Each row has a class, written after it.
[  29  188   39  -88  119 -191  -58  -53  -46  192  135 -333 -295 -307
   12   98  131 -171  154 -375  -46  -42   80 -218 -221  141 -337  -36
  185   -4 -316   52  -61]
Mimit
[ 139   75  -70 -108  252   22 -153  -46  186 -120  106 -338  234   72
   55  -53  -75  102 -126 -126 -170   27   63  150    4 -109  229  317
  -24  107    7    1  212]
gufad
[ -43  162  -73  -52  303  -26  -15  -68  173 -229   91 -264  141  -40
  -71 -131   24 -115 -217 -109  -94  295  -30 -113  -91  -78  212   98
  -18   61  122  -57   71]
musa
[ -51  245   81 -120  163 -191  -38   41  -28  173   35 -410  -12  -66
  108   31  119   17  143    9  177 -209 -139 -317  -32  -54 -106   38
  133  -10 -113   -3   73]
modiv
[-148 -169  -55  -99 -112  -33  -28  -21   28 -104  -82  213  125 -206
 -282  120   30 -101   18  -17 -139 -125   97 -178 -115  -34   45  262
  132  -37   45  110   77]
kipaf
[-197   97   34  298   88   36  247  -79 -266 -161  -29   74  -77  126
 -173   -2   15  -46  -76  -88   98 -346 -229    2  157 -122   86   32
  332  268  -65 -183  141]
kipaf
[-200    8  -62 -193  -90   24 -174  -16   19  -85 -164  165  -65  -67
 -131  136   44 -242 -175    1 -153 -191   44 -235 -193   21    6  137
  281  101   58   83  -82]
Luba
[  17  109  -16 -302  292 -177  -97  -30    3  256  -69 -135  105  -48
  180  214  -89  162  201   28   43 -159 -107  -98  -70   66  -93   55
  127   10  -40  -71   70]
Mimit
[ 112  151  128 -139  294  111  131  -56  175 -177  146 -319  341    4
  125 -107   -3   36 -166   35  -51  398  -77  -48  -21   49  316  155
 -201   63  244   31   65]
Vad
[-207  254   45  127  353 -192  202 -271  -19 -191   50  -38   26 -178
  -87 -118   59 -442 -175 -311    4 -249  -69  441   22  -48  264  -43
  241   51 -255 -156  -33]
det
[-151  194  114  364   44   80  371   16 -277  -75   26   -4  -81  173
  -49   19   55  -57   23  -64  164 -497 -181   20  232    3  -24  116
  243  326 -138  -72   29]
kipaf
[-258  103 -312  254  395   31 -204  257  242 -165  544 -596  -74  139
  162 -122   58   30 -123   91   22 -546 -298  273    7 -160  170  834
  101  146 -508 -332  368]
vogen
[ -54  133  -51  -62  214   53   35  -81  112 -185   82 -386  166   -6
  -27 -136    3 -137 -280   -8  -91  342   51  -94 -143  -58  246  105
  -19   60  123   87  108]
modiv
[   1  282  130 -213  218  -58  -21   32  139 -108   48 -206  309 -166
   62  -52   54  -33 -205   -2  -24  542  -80  -79  -97  -13  204    7
 -118  -86  311  -23   32]
gufad
[ 145   77  -66 -195  296   90  -55  -38  121 -100   18 -333  272   38
   60  -61  -79   37 -156   99 -113  163  104 -150  -71   89  203   36
  -27  175  148  136   89]
Dimob
[-192  -29  -71 -206    7  -87  -44 -202  132 -178  -46   90   61 -254
 -169  101  -71 -316 -222 -214 -142 -176   74 -241 -201  -21  -12  195
  276   32  -57  111 -155]
det
[   4   -3 -110  138  -78   30   68 -154 -105 -162  174  122 -305  158
 -156  -46 -130  177 -185 -313   33   88 -394 -165  170 -247   30 -146
  -37    5 -177 -273  -31]
Mimit
[ -49 -117 -224  294  -97 -104   88  -15  162  382  358 -505  -56   21
  235  413  -32  221  120 -147   -3 -638  784 -250  126  -30 -274  430
 -499   78 -493  448  554]
modiv
[ -37  154  -25  211  447  -70  191 -131    7   77   63  -76  -71   36
   -7 -195  206 -343  -66 -205   68 -206  -30  109  104   13  260  150
  -84 -231 -363   43 -222]
vogen
[  24  172  109  -61  299  -23  132 -131  138 -182  138 -396  234 -135
   97 -168  -12  -48 -219 -152  -46  475  -42  -69  -78  -32  323   91
 -191  -57   85   34   78]
musa
[   6  246    0 -334  -88  -97   -9 -126  -45  107   58 -353 -296 -114
 -202  177  -10 -229  -36  -39  123 -139 -100 -295 -156   53 -335 -170
  429   11  -58  -96    2]
Mimit
[ -58  385  176  -57 -198  321  350  -55 -289   56  -33 -169 -115 -495
  180   16  290 -176 -120   23  115 -318  385 -165  202  267  -32 -142
 -163  -45 -265  127  -85]
gufad
[  59   59 -120 -101   79  247  -51 -229 -187  375  -70  -17 -648 -136
 -133   48  207 -198   61  -57  208 -469   56 -412  -61  170 -609 -249
  276 -101 -408  -39 -136]
modiv
[ -70  125 -135  -41  188 -180  155  -91  -19   51  166 -217 -164 -182
  -63  142 -149  -33   76 -197   59 -135  -91   21   19   36 -179   25
  202   29 -240 -152   71]
Dimob
[-110  118   22  -19  109 -166  155   54  154 -383  183 -130  241   76
   81 -129  -73  -14 -225   -1  -69  419 -138  -11  -77  -69  225  103
  -16  -19  165   -7   53]
kipaf
[ -35  145  -98 -122  347  120   35 -110  100    7  -10 -247  237  -48
  153  -54   37   27 -238   16 -141  413   58 -296  -70  -18  366   91
  -97   72  232  -13   55]
vogen
[-190  -14    3 -255 -107  -20  -73 -115   84 -169  -29  314   92 -101
  -95  111 -130  -91  -26  -25 -114  -90 -189 -174 -140    4  128  144
  190   93  -24   42  -27]
det
[-263  -21  -40 -157  -55 -217 -155  -51   91  -38 -111  306    9   80
  -74  111  -91 -116   97  -88 -111  -66 -478 -185  -79  -69  169   78
  178  -47    5   18 -134]
vogen
[-117   15   10 -221   32  -43  -82  -90  101 -130  -65  270   18  -53
  -81  106  -10 -163  -92 -117 -157 -127  -61  -99  -97   36   84  205
  151   11  -33   33  -69]
Luba
[-185   65   54 -216 -149   15  -50   50   34 -144  -33  346   98   27
 -165  138  -68  -71   88    5 -121  -69 -144 -209 -111  -14   -5  207
  145   65   42   93   -4]
Dimob
[-171  102  159  144 -208   10   82   -2 -104 -195  -23   45 -138 -175
 -299 -191  286 -389  -87  -19   61  106 -168 -295   25  -82  105   -7
  290  -78   12   43   10]
Vad
[  17  116  -42  -84  194 -178   24  -58    5  104  125 -292 -138 -141
  -38  118  -81 -179   98 -109   82 -320   57  214 -123   65 -275    1
  224   49 -163 -124  -25]
det
[ -36   15 -180   27  -22 -156   59  -49   21   19   42   86 -270  380
  -48   40 -164    6  -30 -117   43   35 -352 -104   94  -99  -27  -30
  -46 -146  -98    4 -202]
Luba
[ -39   78  -46   51 -183    0  -66  169  -49   24   18   90 -259  192
   57 -186  163 -120 -147  -34 -100  496 -103 -479  -65 -159  235  -72
 -400 -367   38  213 -329]
Mimit
[  94  236 -218  -83  210 -144  140   39  173  -32  126 -551  131  174
  -22 -101 -145 -129 -332   81   71  760 -200   25 -104   53  549  253
  139  -88    7   98 -112]
gufad
[ -41   18 -101  -58  273  -81  -70   -4  -15   85   -9 -294   72 -122
 -118   23   12  -80  100  101   70 -185 -174  -54  -50  -73   49   38
  178   70  111 -260  -73]
vogen
[-178   84 -119  163  234 -113  -10  -18  -17  -39  -50   53  -25   -1
 -249  -84  187 -176 -116 -118   66 -171  -64  100    9  -88   49  153
  246  -14 -188  -46    1]
Luba
[-224  266   55   48  241   61   57 -146  108 -113  172  183  -63 -195
 -186 -220  239 -248 -164 -128  130  -36 -417  137  -20  110  192   13
  270   64 -377 -105  -18]
vogen
[ 126  183  251 -101   -7   37   29  164  -12   50 -117   37  209 -163
  285  267 -164 -257   -3 -178 -359 -152  150  429  157  148  541  612
  -17  255  143   65   -1]
modiv
[   6 -142 -175  190  -34   -8  -12   30  -49   33    5  210 -365  336
 -199  -17  -44    9   17 -173  -31  -84 -182 -206   48  -98  -90    8
  -22  -71 -121   60 -169]
Dimob
[ -50  281   58  119  356  -60  160   91  -78 -442    4 -125  495  235
 -109  -10 -142  -57 -131  -23  -56  112  -15  248   66  -96  280   81
    2  358  294 -128   73]
modiv
[  89  -71  -36  155   75  -74 -113 -182  242 -382  173 -123  314  197
    4 -128   -9  -32 -134 -109   34   15 -296  584   94  164   12  -61
  -57   38 -331  -48   77]
Luba
[-347   75   13    6  103  -31   83   -9  205 -276   42 -260  417  -74
   40 -222   44  -83 -126  160 -141  283 -178  -68  -21 -254  446  222
 -108  112  415   53  206]
modiv
[ -22  156 -187 -153  185  231   31 -128  118 -204   84 -104  196  116
   50 -150    0  208 -238   63 -132  366  -79 -143   27  -79  273   33
  -43  184  124 -127  176]
Mimit
[ -72  -54 -133  125  -23  -39   50  134  -97  -47   19  177 -156  362
 -108  -47 -105  147   97   80   22   29 -283 -217   57 -120  135  -48
  -75   16   43  -16 -131]
vogen
[  -2  164 -117 -101  296 -108   75 -101 -103   28   46 -285  -67 -156
   16  171  -91  -58  -69 -102   68 -219   56  -33  -62   38  -27  -52
  187  128  -98 -269  -25]
det
[ 100  175  126 -189  -72 -109  -14 -174  223   67  187 -308 -219 -143
   49   95  -29 -481 -212 -168   67 -143  136  493 -214  116 -306 -144
  251  -10 -147 -109 -181]
modiv
[-120  163    9 -227   36 -121   -9 -106  116  308   94 -212 -149 -172
  -59  144   53  -21  -16  -68  160  -11 -101 -151 -226  -37 -252  -52
  305   -9  -28 -116    2]
vogen
[  41  237   -9 -114  272  -11  -15  -73  136 -207   69 -216  159  -90
   -8  -69   59 -131 -290 -230 -142  365   65  -68  -94  -56  147   18
   18   70  160  -52  -41]
Vad
[-128  -25   69 -181  -24  -43   37   -4    6  -65  -43  141  183 -187
   77  223 -148   24  -69  -41 -110  120  -85 -248  -56   87  100  187
  -78  -17  105   82  -19]
Mimit
[-228 -144 -153 -277  -69 -128 -387 -528  179 -110 -165   66  -34 -211
 -168   -3    3 -306 -210 -238 -232 -184 -140 -335 -175 -256  130 -275
  395   -1  -68  -47   71]
vogen
[  15 -195  -67  264   52  -46  176  -60 -107 -200  -26  403 -133  447
 -212  -47 -158  127  142 -136  -15 -165 -431 -132  255 -100   62 -131
 -142  117   85  -90 -233]
Mimit
[ -75 -119 -297  349  -17 -107   79  250 -174  -71   12  248 -350  473
  -92   14 -284  222  116  -91  -87  -22 -164   -7  112 -218   53   47
    6  252   40  -80 -138]
modiv
[-143  182 -141   -2  327   31  -22  -23  150 -160  118 -208  207  -59
   21 -162   65  -34 -168  -30 -153  308  -27  -29  -59  -43  243   73
  -75   96   92    2  141]
vogen
[  23  -60  131   31  -21 -235   83  -74    5  201  287 -327 -160 -169
   96   53 -213  -85  560 -215   16   91  -47  190 -230   26 -559   -7
   -4 -107 -197  163  -43]
Vad
[-102  101   28 -240  -11   -7  -98 -106   72  -60  -63  227   44  -72
   14  104   45 -135  -59  -96 -166   -3 -112 -309  -91   25  124  151
  190   20  -23   67   47]
kipaf
[  40  184   34 -196  289   62   36 -141  136  -52   50 -254  262   31
   91   10   87  -79 -312   35    3  381   -3 -465 -167   85  217  143
   12  -34   85  129   75]
kipaf
[  55  -33   86  160 -102  -90    4  181 -233 -154   -5  469 -186  255
 -271 -113  -80  -26  408  -98    4  -80 -294 -122  106 -139 -272  -94
  -84 -110   36   -4 -258]
det
[  90   74  -14   55  171  -18 -181   -4  199 -156  215 -560  271 -387
  -10  -56  192 -247 -263 -184 -223  450  166   53  -87 -103  142  264
 -131  -84  203 -176  251]
kipaf
[-217   44  -56  -84   27   23  -65 -108   26  -69  -35  322   -5  -82
  -86   92   40 -336  -33  -55 -214  -38   57 -295 -174  -19  173  195
  142   38  -54  127  -15]
kipaf
[ 128 -186 -103  198   63  -96 -165  150  -86   56   65  158 -494  289
 -175  -27  -89   49   47 -306  -94 -170  -96 -151  -21 -127 -179   54
  -55 -112 -186   92 -122]
Dimob
[-170  160  166  231  165  -63  265  -89 -188 -160  -27  104  -71   67
 -240 -139   54 -198 -130 -144  172 -300 -237  109  109  -87  144    1
  294  105 -106  -38   18]
det
[ 176  292 -168  -86  609  105 -101  -15  152   -2  236 -899  276   33
  255 -151   64 -324 -204   82   43  206   23   60 -156  116  166  337
 -270 -225 -242   85 -198]
Vad
[ 140  212  -80    0  431 -147  -68  176  142  177   19 -252  340 -116
   65  -99   48 -176  -98  266   57  673  179  -18   -5  130  230  121
  -96 -132  194  209   98]
Luba
[-360  274  172   32 -109 -383  678 -318 -101 -423  151 -209  135  138
   11  493 -235 -171   62 -164  103 -528  -50  375   80   25  123 -234
  281  467   35 -510  173]
modiv
[ 218  291 -136 -152  272 -270 -281 -114   87  250   42 -551 -125  -50
   42  236  -64 -319 -131 -253    0 -313   39  429   28  -85 -202 -118
  304   61  -54 -391   -2]
Mimit
[  41  194  110 -204  141   78  -68  -41  144  -97   79 -443  247  -25
  161  -76  -29  -50 -222   35 -111  493 -103    0 -149  -74  261   71
 -150  -22  356  -37   49]
gufad
[ -11  411  210  -64  413 -336  336  -71   91   88  251  -99   10   85
  -59  154  171 -350   78 -295   37   88  -11  352 -105   53  690  487
    8 -217 -407 -150  138]
modiv
[   1  129  -84  114  394 -482 -143 -134  151 -105  149 -420  298 -433
 -283   64 -144 -259 -193 -418   87   13  -28  124   10 -318  -73   83
  392  160  -17 -291   56]
modiv
[-111  162  122  152   37   14  282 -100 -141  -52  -43   14  -11   -3
 -104   14   72  -80   -7 -139  111 -268 -227   64  187   65   -1   42
  292  236  -79  -94   -2]
Mimit
[-156  137   51  125   54  -60  137  -40 -111   10  -45  -10  -62  -51
  -82  -25   85  -77  -23  -68  158 -187 -328   43  144   53  -64  -30
  243   61 -131  -52   11]
Mimit
[-177    1  110 -141  -79  -50    9  -89   78 -194  -21  268   43 -104
 -108  105  -40 -169  -48 -124 -114 -135 -102  -82  -87   13  123  214
  153   13  -23   53  -29]
gufad
